Here is a tiny trained network, its code and every weight. The questions are about switching its units off for an input and a class, where a switched-off unit gives its printed mean instead of its output.

import numpy as np


def w(rows, s, z=0):
    codes = np.array(rows[::2]) - 128.0
    scale = np.full(codes.shape[1], s)
    scale[-1] = z or s
    return codes * scale


def norm(h):
    return h / np.sqrt((h * h).mean(-1, keepdims=True) + 1e-5)


def f(y):
    return np.maximum(y, 0)


def log_softmax(a):
    a = a - a.max(-1, keepdims=True)
    return a - np.log(np.exp(a).sum(-1, keepdims=True))


def net(x, mask):
    res = np.array(x, float).reshape(1, 4) / 4 @ E
    u = 0
    for l in range(2):
        y = f(norm(res) @ A[l][:, :-1].T + A[l][:, -1])
        res = res + np.where(mask[u : u + 11], y, B[l][:, -1]) @ B[l][:, :-1]
        u += 11
    return log_softmax(norm(res)[-1] @ U[:, :-1].T + U[:, -1])


A, B = {}, {}
E = w([
[129,144,198,97,143,164],'x0',
[153,214,101,114,16,149],'x1',
[159,135,102,122,155,169],'x2',
[195,159,175,252,154,128],'x3',
],0.0035)
A[0] = w([
[170,100,23,232,110,88,100],'0.n0',
[140,158,203,97,150,166,10],'0.n1',
[120,132,201,174,81,20,115],'0.n2',
[140,213,206,117,174,148,100],'0.n3',
[220,171,80,136,205,180,124],'0.n4',
[155,223,129,125,69,110,22],'0.n5',
[182,127,80,113,157,194,4],'0.n6',
[127,62,1,150,106,118,71],'0.n7',
[202,115,87,137,168,210,68],'0.n8',
[72,187,174,74,164,218,149],'0.n9',
[50,80,84,47,86,165,3],'0.n10',
],0.0067,0.0034)
B[0] = w([
[147,83,243,115,80,103,244],'0.n0',
[86,79,221,92,43,76,158],'0.n1',
[90,217,117,91,223,125,212],'0.n2',
[163,78,204,133,92,95,206],'0.n3',
[100,199,123,115,196,128,238],'0.n4',
[99,78,88,144,112,204,214],'0.n5',
[2,194,150,100,119,105,152],'0.n6',
[109,106,220,125,98,69,210],'0.n7',
[73,162,163,154,145,153,191],'0.n8',
[111,95,152,137,81,56,255],'0.n9',
[160,152,58,83,153,78,254],'0.n10',
],0.0084,0.0035)
A[1] = w([
[78,185,116,100,125,102,103],'1.n0',
[146,79,146,158,170,127,116],'1.n1',
[90,152,134,127,164,93,164],'1.n2',
[162,155,105,156,64,188,105],'1.n3',
[96,95,121,151,168,139,47],'1.n4',
[127,81,115,116,147,118,125],'1.n5',
[168,147,169,136,185,146,112],'1.n6',
[147,107,133,152,90,86,91],'1.n7',
[119,100,129,143,119,201,3],'1.n8',
[209,147,156,199,146,132,137],'1.n9',
[159,50,129,132,142,246,16],'1.n10',
],0.012,0.0054)
B[1] = w([
[144,143,166,220,199,164,218],'1.n0',
[66,77,89,168,76,181,168],'1.n1',
[152,176,131,146,121,203,254],'1.n2',
[74,59,77,198,153,175,159],'1.n3',
[61,96,105,173,71,140,135],'1.n4',
[138,145,94,155,71,114,164],'1.n5',
[165,134,82,103,84,137,200],'1.n6',
[152,61,212,119,97,160,163],'1.n7',
[164,127,101,132,1,159,132],'1.n8',
[117,130,83,58,146,33,192],'1.n9',
[237,41,194,187,73,200,132],'1.n10',
],0.0096,0.0063)
U = w([
[97,60,250,72,32,45,164],'0',
[171,205,19,77,133,10,185],'1',
[43,38,46,247,66,228,149],'2',
[53,236,183,207,237,171,162],'3',
[197,130,158,161,109,162,190],'4',
[212,16,132,33,236,207,10],'5',
[210,20,128,27,236,211,10],'6',
[225,8,130,36,234,208,10],'7',
],0.012)

Each question gives the input, the list of numbers given to net, and the class t.
The units are the neurons (one row each of A and B). Each row of codes is followed by its name. A weight is (code - 128) times the scale printed after its matrix; where a second scale follows, it is the last column's (A, B and U).
mask holds one flag per neuron, layer by layer. A switched-off neuron (its flag False) gives its mean, the last column of its row in B, instead of its output. The means were averaged over made-up inputs and are rounded, as every weight is.
A unit's drop is (log p(t) with every unit on - log p(t) with that unit switched off) / (log p(t) with every unit on - log p(t) with every unit switched off).
The circuit of an input: a set's keep is (log p(t) with only the set's units on - log p(t) with every unit switched off) / (log p(t) with every unit on - log p(t) with every unit switched off). Starting from the 12 units with the biggest drops (on a tie, the unit counted first), units are removed one at a time, each time the one whose removal leaves the highest keep (on an exact tie, the one counted first), for as long as the keep stays at least 0.8.
units of the circuit, in order: the units of the circuit, biggest drop first
unit that matters most: the unit with the biggest drop
top k neurons: the k neurons with the biggest drops, biggest first
top k neurons in layer l: the k neurons of layer l with the biggest drops, biggest first
input [0,8,-3,-8], class 1: unit that matters most : 0.n10
input [4,-7,5,8], class 1: top 4 neurons : [1.n9; 1.n6; 0.n5; 1.n0]
input [-2,-7,-1,-7], class 1: units of the circuit, in order : [0.n10; 1.n5]
input [1,3,-1,-4], class 1: top 3 neurons : [0.n10; 0.n0; 0.n4]
input [6,1,0,5], class 0: top 2 neurons : [0.n3; 0.n1]
input [-7,8,5,-6], class 2: top 2 neurons in layer 1 : [1.n3; 1.n9]
input [8,-6,-8,7], class 0: top 4 neurons : [0.n3; 1.n0; 0.n4; 0.n1]
input [3,6,0,-1], class 2: top 2 neurons : [1.n3; 0.n5]
input [3,-6,-8,-2], class 3: top 4 neurons in layer 0 : [0.n2; 0.n5; 0.n3; 0.n0]
input [3,-6,-4,6], class 1: top 3 neurons : [1.n9; 1.n6; 0.n5]
input [-7,-4,8,-6], class 3: top 2 neurons : [0.n3; 0.n9]
input [-7,1,6,-4], class 0: top 2 neurons : [0.n7; 0.n0]
input [5,1,-7,8], class 1: top 2 neurons : [0.n2; 1.n9]
input [2,8,-8,2], class 2: top 2 neurons : [0.n5; 1.n3]
input [6,3,3,-8], class 1: top 2 neurons : [0.n10; 0.n0]
input [1,-6,-4,8], class 1: units of the circuit, in order : [1.n9; 1.n6]
input [-3,-2,2,6], class 1: units of the circuit, in order : [1.n9]
input [-1,-7,-6,-5], class 2: top 2 neurons in layer 0 : [0.n4; 0.n2]
input [-1,-4,-8,-6], class 3: top 2 neurons in layer 1 : [1.n0; 1.n9]
input [-7,-6,-3,-2], class 0: unit that matters most : 0.n7
input [4,3,-8,-7], class 3: top 2 neurons in layer 1 : [1.n0; 1.n9]
input [-6,6,-7,8], class 1: top 4 neurons in layer 0 : [0.n2; 0.n9; 0.n0; 0.n7]
input [5,-1,-8,-7], class 3: top 4 neurons in layer 1 : [1.n0; 1.n6; 1.n9; 1.n2]
input [5,4,7,-5], class 3: top 3 neurons : [1.n0; 0.n0; 0.n6]
input [6,-6,2,2], class 0: top 3 neurons in layer 0 : [0.n3; 0.n1; 0.n5]
input [-6,0,7,1], class 3: top 3 neurons : [0.n4; 0.n6; 0.n8]
input [2,1,-4,-1], class 3: unit that matters most : 0.n2
input [4,-6,-4,2], class 2: top 2 neurons : [1.n1; 0.n0]
input [-4,-2,0,-8], class 1: top 2 neurons : [0.n10; 0.n0]
